Here is a tiny trained network, its code and every weight. The questions are about switching its units off for an input and a target symbol, where a switched-off unit gives its printed mean instead of its output.

import numpy as np


def w(rows, s, z=0):
    codes = np.array(rows[::2]) - 128.0
    scale = np.full(codes.shape[1], s)
    scale[-1] = z or s
    return codes * scale


def f(y):
    return np.maximum(y, 0)


def softmax(a):
    e = np.exp(a - a.max(-1, keepdims=True))
    return e / e.sum(-1, keepdims=True)


def log_softmax(a):
    a = a - a.max(-1, keepdims=True)
    return a - np.log(np.exp(a).sum(-1, keepdims=True))


def net(x, mask):
    ids = ['ΓΘΛΣΩαβδεζηξπφψ'.index(c) for c in x.split()]
    T = len(ids)
    res = E[ids] + P[:T]
    u = 0
    for l in range(3):
        r = res
        for j in range(2):
            rows = slice(2 * j, 2 * j + 2)
            q, k, v = (r @ M[l][rows].T for M in (Q, K, V))
            z = softmax(np.where(np.tri(T) > 0, q @ k.T / 2**0.5, -1e9)) @ v
            o = O[l][rows]
            res = res + np.where(mask[u + j], z, o[:, -1]) @ o[:, :-1]
        u += 2
        y = f(res @ A[l][:, :-1].T + A[l][:, -1])
        res = res + np.where(mask[u : u + 8], y, B[l][:, -1]) @ B[l][:, :-1]
        u += 8
    return log_softmax(res[-1] @ U[:, :-1].T + U[:, -1])


Q, K, V, O, A, B = {}, {}, {}, {}, {}, {}
E = w([
[55,128,116,208,95,136,94],'Γ',
[91,72,77,65,191,140,75],'Θ',
[183,99,64,207,163,162,157],'Λ',
[207,254,111,82,120,174,148],'Σ',
[155,127,161,202,29,115,137],'Ω',
[94,139,209,110,132,119,38],'α',
[81,195,66,141,166,87,202],'β',
[82,120,168,170,246,150,105],'δ',
[149,89,87,176,104,183,45],'ε',
[58,110,89,97,41,104,84],'ζ',
[172,89,166,69,65,101,87],'η',
[178,75,153,81,223,130,133],'ξ',
[165,70,53,95,69,124,127],'π',
[118,179,178,79,142,69,133],'φ',
[166,133,235,188,187,120,147],'ψ',
],0.0088)
P = w([
[58,173,135,105,111,240,189],'0',
[94,168,132,98,117,215,185],'1',
[121,138,129,96,133,176,165],'2',
[143,137,130,119,127,148,157],'3',
[157,148,107,132,131,124,136],'4',
[165,146,113,134,145,104,115],'5',
[179,133,115,148,142,84,99],'6',
[193,132,100,154,155,73,90],'7',
[197,130,96,162,157,47,79],'8',
[205,117,94,176,153,29,64],'9',
[227,111,95,182,159,3,57],'10',
[225,176,62,167,156,51,51],'11',
[228,205,46,164,157,25,34],'12',
],0.0045)
Q[0] = w([
[254,199,80,141,150,78,96],'L0H0',
[190,158,121,124,127,145,104],'L0H0',
[27,52,156,148,98,154,128],'L0H1',
[20,38,166,155,102,156,131],'L0H1',
],0.0061)
K[0] = w([
[241,142,51,173,149,3,33],'L0H0',
[153,110,74,180,137,40,64],'L0H0',
[16,104,169,111,118,218,196],'L0H1',
[17,105,178,114,124,229,203],'L0H1',
],0.0045)
V[0] = w([
[32,58,176,215,94,97,180],'L0H0',
[79,48,129,105,187,116,155],'L0H0',
[211,178,128,154,208,109,151],'L0H1',
[253,192,56,78,117,83,143],'L0H1',
],0.0044)
O[0] = w([
[102,118,164,137,69,205,250,13],'L0H0',
[106,60,159,41,188,204,250,61],'L0H0',
[209,189,131,191,230,34,83,205],'L0H1',
[231,152,72,148,145,1,54,255],'L0H1',
],0.004,0.0031)
A[0] = w([
[82,86,141,166,190,169,62,235],'L0N0',
[165,164,114,106,179,113,149,214],'L0N1',
[153,151,132,162,144,48,96,227],'L0N2',
[188,254,93,109,124,187,159,169],'L0N3',
[192,128,115,63,138,161,134,192],'L0N4',
[90,141,178,86,87,105,89,208],'L0N5',
[29,171,90,132,156,69,133,222],'L0N6',
[113,68,80,150,144,86,49,253],'L0N7',
],0.006,0.0025)
B[0] = w([
[81,88,140,165,220,190,41,150],'L0N0',
[181,160,119,125,170,100,151,223],'L0N1',
[157,157,127,154,144,43,97,253],'L0N2',
[188,255,111,113,105,187,189,236],'L0N3',
[220,120,120,68,135,167,149,181],'L0N4',
[88,175,176,96,74,83,61,146],'L0N5',
[32,189,80,128,165,64,152,174],'L0N6',
[129,71,77,145,159,80,23,202],'L0N7',
],0.0048,0.0066)
Q[1] = w([
[190,246,53,216,150,51,51],'L1H0',
[92,203,93,59,254,82,139],'L1H0',
[182,133,170,111,130,182,42],'L1H1',
[250,231,60,154,152,77,38],'L1H1',
],0.0062)
K[1] = w([
[159,72,129,172,153,2,79],'L1H0',
[148,19,144,208,72,147,91],'L1H0',
[43,171,55,203,141,36,155],'L1H1',
[148,104,116,164,144,25,89],'L1H1',
],0.0061)
V[1] = w([
[128,151,149,242,2,114,131],'L1H0',
[120,89,29,22,50,109,114],'L1H0',
[194,87,179,102,99,205,47],'L1H1',
[122,144,242,59,108,78,104],'L1H1',
],0.0078)
O[1] = w([
[130,118,145,210,9,112,126,66],'L1H0',
[136,99,56,35,28,133,109,75],'L1H0',
[158,143,156,120,106,208,43,2],'L1H1',
[116,155,254,60,81,67,110,108],'L1H1',
],0.0084,0.0037)
A[1] = w([
[175,114,154,184,109,104,147,208],'L1N0',
[154,78,138,150,76,122,77,76],'L1N1',
[31,69,124,144,149,108,86,198],'L1N2',
[97,60,128,167,141,70,97,211],'L1N3',
[146,160,187,98,121,174,21,254],'L1N4',
[147,168,148,172,134,195,83,146],'L1N5',
[196,183,174,138,107,120,196,150],'L1N6',
[1,87,121,135,142,131,78,188],'L1N7',
],0.0053,0.0023)
B[1] = w([
[140,137,127,167,125,73,184,198],'L1N0',
[126,142,112,117,204,141,115,144],'L1N1',
[30,127,101,136,121,103,113,159],'L1N2',
[66,95,117,152,147,84,105,200],'L1N3',
[159,145,158,130,98,180,2,195],'L1N4',
[136,178,135,173,132,168,86,172],'L1N5',
[122,216,128,141,117,114,202,253],'L1N6',
[11,161,85,122,107,115,134,150],'L1N7',
],0.0052,0.0053)
Q[2] = w([
[152,22,147,89,140,217,132],'L2H0',
[94,35,253,97,84,157,162],'L2H0',
[98,94,168,100,117,192,163],'L2H1',
[99,77,150,124,107,199,128],'L2H1',
],0.0064)
K[2] = w([
[51,163,168,128,98,159,147],'L2H0',
[55,139,111,118,124,224,163],'L2H0',
[115,148,147,100,104,254,196],'L2H1',
[128,180,150,95,99,178,203],'L2H1',
],0.0052)
V[2] = w([
[110,43,78,182,146,167,81],'L2H0',
[182,167,78,141,115,187,169],'L2H0',
[74,152,92,79,101,98,123],'L2H1',
[254,141,146,103,129,136,186],'L2H1',
],0.007)
O[2] = w([
[210,22,98,149,124,188,151,2],'L2H0',
[124,191,14,203,151,96,81,207],'L2H0',
[68,127,100,80,91,123,135,155],'L2H1',
[254,117,136,125,145,7,123,71],'L2H1',
],0.0074)
A[2] = w([
[171,140,127,107,131,121,206,207],'L2N0',
[131,128,148,138,124,121,129,134],'L2N1',
[102,158,81,3,163,127,120,91],'L2N2',
[98,105,112,126,128,101,196,192],'L2N3',
[91,149,82,121,30,130,123,169],'L2N4',
[128,171,160,147,101,135,219,146],'L2N5',
[166,174,181,109,95,171,12,188],'L2N6',
[153,116,103,107,18,87,134,253],'L2N7',
],0.0064,0.0051)
B[2] = w([
[137,56,154,108,136,116,178,212],'L2N0',
[134,131,126,127,139,117,135,138],'L2N1',
[106,149,81,46,168,86,114,254],'L2N2',
[175,70,152,138,115,128,141,179],'L2N3',
[116,138,86,149,54,54,132,213],'L2N4',
[78,106,184,154,120,100,156,205],'L2N5',
[190,83,186,120,108,152,3,231],'L2N6',
[162,117,129,107,106,10,172,199],'L2N7',
],0.0066,0.0068)
U = w([
[58,150,116,180,56,200,138,97],'Γ',
[92,130,76,45,136,197,107,60],'Θ',
[205,101,78,214,154,172,160,116],'Λ',
[145,187,91,165,157,73,59,79],'Σ',
[154,100,181,219,23,113,136,246],'Ω',
[74,150,200,115,88,178,82,78],'α',
[96,100,97,138,158,88,244,187],'β',
[69,156,163,156,185,213,140,66],'δ',
[140,122,90,172,90,209,80,140],'ε',
[80,127,110,76,28,146,123,1],'ζ',
[173,76,184,62,56,122,102,102],'η',
[190,82,164,74,213,151,126,196],'ξ',
[203,61,62,73,61,125,130,177],'π',
[97,135,227,67,119,83,147,175],'φ',
[145,129,255,213,172,152,155,98],'ψ',
],0.0054,0.0044)

Each question gives the input, a string of symbols that net reads in full, and the target symbol t.
The units are the heads (2 rows each of Q, K, V and O) and the neurons (one row each of A and B). Each row of codes is followed by its name. A weight is (code - 128) times the scale printed after its matrix; where a second scale follows, it is the last column's (O, A, B and U).
mask holds one flag per unit, layer by layer, with each layer's heads first. A switched-off unit (its flag False) gives its mean, the last column of its rows in O or B, instead of its output. The means were averaged over made-up inputs and are rounded, as every weight is.
A unit's drop is (log p(t) with every unit on - log p(t) with that unit switched off) / (log p(t) with every unit on - log p(t) with every unit switched off).
The circuit of an input: a set's keep is (log p(t) with only the set's units on - log p(t) with every unit switched off) / (log p(t) with every unit on - log p(t) with every unit switched off). Starting from the 12 units with the biggest drops (on a tie, the unit counted first), units are removed one at a time, each time the one whose removal leaves the highest keep (on an exact tie, the one counted first), for as long as the keep stays at least 0.8.
units of the circuit, in order: the units of the circuit, biggest drop first
unit that matters most: the unit with the biggest drop
top k neurons: the k neurons with the biggest drops, biggest first
top k neurons in layer l: the k neurons of layer l with the biggest drops, biggest first
which heads matter: for each layer, one digit per head in row order, 1 if its drop is at least 0.15 and else 0, layers parted by /
input Σ Σ Σ Σ Σ φ Σ α, target α: which heads matter => 00 / 01 / 01
input π ξ β β Σ β β Ω, target β: units of the circuit, in order => [L1H1 L2N6 L0N6]
input ψ Σ δ ξ ξ δ φ φ δ Σ Θ, target Θ: which heads matter => 00 / 10 / 01
input φ ψ φ, target φ: units of the circuit, in order => [L1H1 L2H0]
input Σ φ φ ξ, target ξ: which heads matter => 00 / 10 / 01
input Σ φ φ φ ζ Σ, target φ: units of the circuit, in order => [L1H1 L2H0 L0N5]
input Σ Ω β δ δ, target δ: top 2 neurons => [L0N0 L0N3]
input Σ Σ π Θ ξ Λ ξ Σ ξ Σ φ Σ, target φ: which heads matter => 01 / 01 / 10
input ξ Σ β β Ω β φ β, target β: unit that matters most => L2N6
input Σ ξ δ, target δ: which heads matter => 00 / 10 / 00
input ψ β Σ φ β Σ ξ Σ φ Σ η, target η: top 2 neurons => [L2N6 L0N7]
input ψ Γ α, target α: which heads matter => 00 / 01 / 00
input ξ Ω ζ π, target π: which heads matter => 00 / 10 / 10
input δ Σ Σ Σ φ β ξ π Σ Θ Σ, target Θ: top 2 neurons in layer 0 => [L0N7 L0N3]
input Σ Ω Ω β Σ, target Ω: top 2 neurons in layer 2 => [L2N2 L2N5]
input β φ Ω Σ Ω Ω φ, target Ω: which heads matter => 00 / 10 / 00
input β Σ Ω Ω β, target Ω: top neuron in layer 2 => [L2N2]
input ξ Θ Σ β Σ Σ Σ Σ ξ Σ, target ξ: which heads matter => 00 / 10 / 10
input Ω Ω α Σ Σ ψ ε β β Σ, target β: which heads matter => 00 / 01 / 00
input Σ Σ Σ Σ Γ Ω Σ, target Γ: top neuron => [L0N3]
input Γ Σ Σ Λ η ξ Σ Σ Ω Σ, target Ω: which heads matter => 00 / 10 / 00
input α β φ φ Σ β φ Σ ψ, target ψ: which heads matter => 00 / 10 / 00
input Ω ξ Σ Γ Ω Ω Σ ζ Λ Σ π π Σ, target π: which heads matter => 00 / 10 / 10
input Ω β β Σ β Σ Ω Γ, target Γ: which heads matter => 00 / 10 / 01
input Θ β β φ, target β: top 2 neurons in layer 0 => [L0N6 L0N7]
input π Σ β φ Σ, target β: top 2 neurons => [L0N6 L2N6]
input ξ Ω Σ Σ Θ Ω Σ β Σ Λ Σ, target Λ: unit that matters most => L1H1
